Each row has two labels, one from each of two sets.
[1, 6, 16, -13, 7, 21, 13, -6, 10, 1, -4, -10, -25, -4, -10, -42, 0, 0, 4, -10, 2, 9, -3, 3, 19, 7, 4, -5, 8, 1, 7, -30, -16, 16, 3, -11, 1, -19, 30, 19, -3, 5, 9, -12, 24] : (70) & T
[-5, 9, 15, -20, 6, 21, 13, -27, 16, 0, 3, -16, -6, 1, 3, -11, -8, -2, -7, -11, 8, -4, -3, 7, 12, -9, 7, -16, 28, -4, -6, -4, -13, 1, -6, -8, 2, 3, -10, 4, 8, 13, 17, -3, 23] : (72) & U
[2, 6, 10, 3, -4, 13, -10, 15, 11, 13, 5, 1, -23, -10, -8, -28, 19, -13, -5, -15, 13, 0, 0, 13, 18, 4, -7, -18, -3, -1, 5, 3, -8, 19, -1, -11, -1, -13, 22, 9, 6, -9, 6, -6, 10] : (70) & T
[-8, 16, -4, -9, -6, 17, 7, -12, 12, -3, 2, -17, -25, 4, 8, -23, -2, -9, 4, 4, 2, 13, -5, -7, -12, -7, -2, -5, 2, -11, 0, -5, 2, -6, -9, 3, 2, -14, 19, 33, 1, 7, 22, -7, 22] : (79) & T
[0, 2, 4, -23, -1, 13, 7, -14, -6, 40, 11, 10, 1, -2, 9, -18, 3, -9, -27, 39, 3, -1, -4, 2, -4, -14, 6, -35, -7, -13, -11, -6, -18, 14, -33, -21, 12, -14, 12, 6, 11, -1, 27, -2, 20] : (72) & T
[-7, 22, -1, -1, -13, 4, -1, 0, 12, -30, -5, -14, -22, -3, -3, -12, -14, -9, 25, 2, -24, -3, -7, -27, -33, -6, -11, 6, 2, -3, -1, -17, 9, -10, -14, -3, 7, -14, 15, 38, 7, 17, 31, -16, 18] : (79) & T
[-1, 4, -12, -4, -15, -10, -5, -6, 11, -22, -4, -14, -49, -11, 23, -5, 5, -8, -16, 0, -11, 9, -7, -13, -30, -12, -4, -1, 10, -28, -6, -10, -1, -18, 8, 7, 0, -9, -8, 23, -15, 20, 18, -15, 14] : (79) & T
[-2, 6, 7, -19, -11, 3, 16, -15, -3, -14, -5, -19, -15, -13, 19, 3, -15, 11, 1, 24, 5, -6, -4, -9, -19, -16, 5, 4, -5, -9, -12, -13, -2, -4, -23, 9, -18, 1, -6, 20, 2, 13, 23, 1, 20] : (79) & U
[-10, -14, -8, 1, -20, -18, -9, 2, 0, 2, 8, 3, -28, -12, 9, -14, 1, 2, -23, 6, -14, -13, -3, -14, -35, -4, -12, -34, -3, -11, -13, 7, 14, -9, -20, -3, 0, 2, -3, 7, 10, 28, 12, 6, -2] : (79) & T
[8, -2, 11, -5, 4, 14, 0, -2, 3, 19, -4, 5, -11, -7, -2, -22, 8, -10, -13, -7, 11, 35, -6, 11, 11, -1, 9, -21, 3, 5, 0, 3, -15, 15, -6, -23, 10, -3, 14, 6, 5, -13, 14, -7, 14] : (70) & T
[2, 3, 14, -5, -2, 17, -2, 9, 11, 9, -2, -19, -56, -17, -11, -34, -2, -9, -12, -11, -6, 5, -4, 19, 10, -7, -7, -20, 0, -1, -6, -3, -28, 12, 6, -16, 8, -4, 10, 22, 14, -11, 27, -16, 14] : (72) & T
[6, 1, 11, -11, 20, 36, 21, -14, 19, 3, 12, 1, 25, 11, -5, -22, -11, -10, 2, -13, 3, 4, 8, 6, 17, -2, 8, -10, -5, 1, 6, -11, -6, -11, -10, 3, -7, -21, 11, 9, 1, 10, 15, -1, 30] : (70) & U
[-9, -2, 0, -8, -6, -4, 7, -15, -1, -12, 4, -13, -23, 7, 20, -9, -11, 5, -7, 14, 18, 1, -18, 15, -13, -7, -2, 2, -8, 6, -3, -14, 14, -11, -9, 14, 3, -7, -8, 15, -13, 17, 7, 3, 18] : (79) & U
[-6, 9, 6, 1, -7, 0, 3, -5, 7, -1, 15, -6, -29, 5, -5, -13, -1, -9, -4, -11, -2, 4, 8, 13, 10, 5, -1, -4, -1, -1, -1, -5, -3, 4, 10, -4, -4, 1, 6, 6, 0, 4, 4, -3, 1] : (72) & T
[-3, 4, 13, -10, 18, 13, 8, -10, 24, 6, 14, -14, 61, 1, -16, -33, -13, -1, 8, 14, 11, 2, -2, 18, 27, -9, 8, 1, -3, 9, -2, 3, -3, 18, -10, 1, -11, -19, -8, 5, 1, -6, 2, 0, 16] : (70) & U
[-4, 3, 25, -22, 14, 17, 20, -30, 20, -11, 10, -14, -20, 9, -7, -44, -11, 1, -6, 4, 4, 0, 10, 4, 28, -7, 15, -8, 5, 1, 9, -13, -4, 5, 5, 18, -6, -20, -22, 19, 8, 8, 5, 0, 33] : (70) & U
[3, 10, 20, -33, 17, 24, 0, -3, 20, -1, -2, -12, -22, -12, -11, -52, 5, -15, 5, -5, -8, 7, -2, 9, 22, 3, -17, -13, 2, 7, -6, -15, -6, 16, -11, -11, 3, -22, 24, 28, 8, -3, 18, -14, 28] : (70) & T
[1, -2, 16, -17, 0, 42, 18, -9, 16, 2, 1, -9, -12, -1, -21, -17, -13, -9, -2, -13, -4, -3, -6, 10, 26, -13, 7, -19, -3, -12, -10, 22, -6, 10, -15, -13, 1, -5, 16, 9, 6, 7, 27, -8, 33] : (72) & U
[1, 4, 7, -7, 1, 21, -3, -4, -1, 28, -1, 2, 3, -18, -1, -25, 5, -10, -20, -3, -10, -5, -9, 1, 4, -2, -5, -33, -2, 1, -3, 0, 2, 13, -24, -10, 6, -8, 18, 16, 3, -10, 18, -7, 14] : (70) & T
[-1, 22, 3, -8, -1, 5, -2, -7, 7, -4, -3, -12, -46, -19, 14, -34, -7, -16, -8, -4, -20, 5, -6, -14, -11, 1, 2, -18, 5, -4, 1, -4, -11, 5, -7, 0, 7, -10, 8, 21, 7, 4, 20, -16, 14] : (79) & T
[-2, 11, 9, 0, -2, 18, -1, 12, 16, -11, -14, -10, -47, -16, -3, -44, -1, -6, 8, -14, -15, 6, -1, 7, 17, -7, -9, -2, 5, -3, -4, -5, -5, 5, 19, 0, 9, -17, 23, 20, 7, -9, 16, -26, 15] : (72) & T
[-10, 10, 16, -13, 8, 19, -6, -19, 22, 2, -6, -10, -17, -11, -7, -37, -3, -11, -3, -3, -5, 5, 5, 4, 14, -3, 7, -16, 1, 6, 5, -5, -1, 5, 2, 10, -1, -5, 2, 16, 3, 15, 14, -6, 28] : (70) & U
[1, 6, 4, -4, 1, 12, -4, 8, 0, -1, -61, 9, -35, -14, 0, -33, 10, -16, -4, -5, -1, 24, -2, -6, -1, 0, -7, -17, 1, 2, -2, -6, -3, 12, -12, -2, 7, -13, 10, 32, 12, -6, 15, -7, 17] : (70) & T
[-11, 4, -16, 11, -26, -8, -19, 11, 5, -16, -5, -2, -13, 5, 2, -11, -2, 0, 7, 10, -18, 0, -4, -16, -26, 25, -11, -2, 2, -15, -6, -1, 29, -11, -27, -1, -6, 2, 42, 17, -17, 0, 5, -6, -14] : (79) & T
[0, 8, -6, -5, -4, 2, 18, -8, -1, -10, -5, -6, -20, -13, 13, -17, -7, 0, -9, 7, -6, -1, -6, -21, -17, -15, -4, -10, -2, -11, 1, -6, -10, -9, -20, -1, 1, 4, 2, 36, 2, -3, 19, 0, 11] : (79) & T
[-9, -2, -2, -6, -1, 3, 0, -16, 1, -11, -6, -13, -25, -17, 5, -26, -4, -7, -7, 7, -2, 4, 1, -19, -31, 1, 2, -16, 7, -3, 11, -7, 13, -5, -10, 15, -5, -12, 0, 33, 1, 15, 10, -1, 12] : (79) & T
[-16, 5, 9, -1, 4, 10, -2, 1, 10, 5, 3, -18, -37, -2, -10, -47, 1, -11, -2, -6, -10, 7, 7, 3, 8, 4, -5, -12, 4, 11, 1, -8, 11, 14, -4, -1, 1, -21, 18, 24, 4, -3, 15, -13, 10] : (70) & T
[-9, -14, -1, -15, -9, 2, 6, -22, 12, -20, 11, -4, -14, 8, 13, -8, -16, -5, -9, 9, -4, -8, 2, -13, -10, -13, 5, -15, 9, -11, -3, -4, 14, -11, -22, 12, 6, -1, -26, -2, 3, 26, -31, -3, 20] : (79) & U
[-25, -3, -4, 9, -23, -26, -23, 15, 5, -26, 1, -15, -48, -2, 0, -30, -4, -4, 16, 11, -20, 1, -5, -21, -15, 6, -18, 4, 5, 1, 5, -4, 28, -4, 1, 0, -23, -8, -2, 23, -3, 5, -4, -14, -8] : (79) & T
[-6, 6, 5, -9, -9, 6, -4, 5, 11, -7, -2, -12, -34, 1, 3, -32, -7, -13, 1, -6, -21, 3, -5, -7, 1, 0, -8, -18, 31, -12, -11, 5, 11, 8, -11, 2, 1, 7, 21, 29, 0, 32, 26, -17, 22] : (79) & T
[-3, -3, -5, -1, -4, -1, 5, -14, 2, -11, 5, -12, -48, -13, 16, -10, -8, 1, -12, 2, 3, 5, -3, -17, -25, -3, 1, -9, 8, -14, 4, 2, 6, -11, 7, 10, 0, 3, -10, 35, 7, 23, -5, -8, 7] : (79) & T
[-11, -5, 22, -18, 3, 13, 0, -14, 20, -7, 14, -16, -30, 9, -15, -55, -13, -3, 6, 4, 13, 0, 5, -1, 25, 6, 11, -10, 10, 16, 1, -16, 21, 16, -12, 18, -19, -33, 1, 19, 6, 21, -2, -5, 21] : (70) & U
[10, 17, 19, -20, 15, 25, 19, -42, 11, 7, 0, -23, -11, -3, 5, -25, -12, 7, -10, -6, 15, 7, -7, 17, 27, -10, 6, -16, 0, 16, -3, -10, -18, 1, 0, 6, 4, -19, 2, 5, 9, 8, 16, 3, 33] : (72) & U
[3, -13, 5, -12, -4, 6, -1, 1, 14, 6, -2, -9, -42, -13, -2, -19, 1, -5, -20, -6, -14, 9, 0, 13, -2, -4, -8, -9, -9, 4, 7, 6, -5, 10, 18, 1, 9, 0, -4, 12, 8, -6, 19, -16, 5] : (72) & T
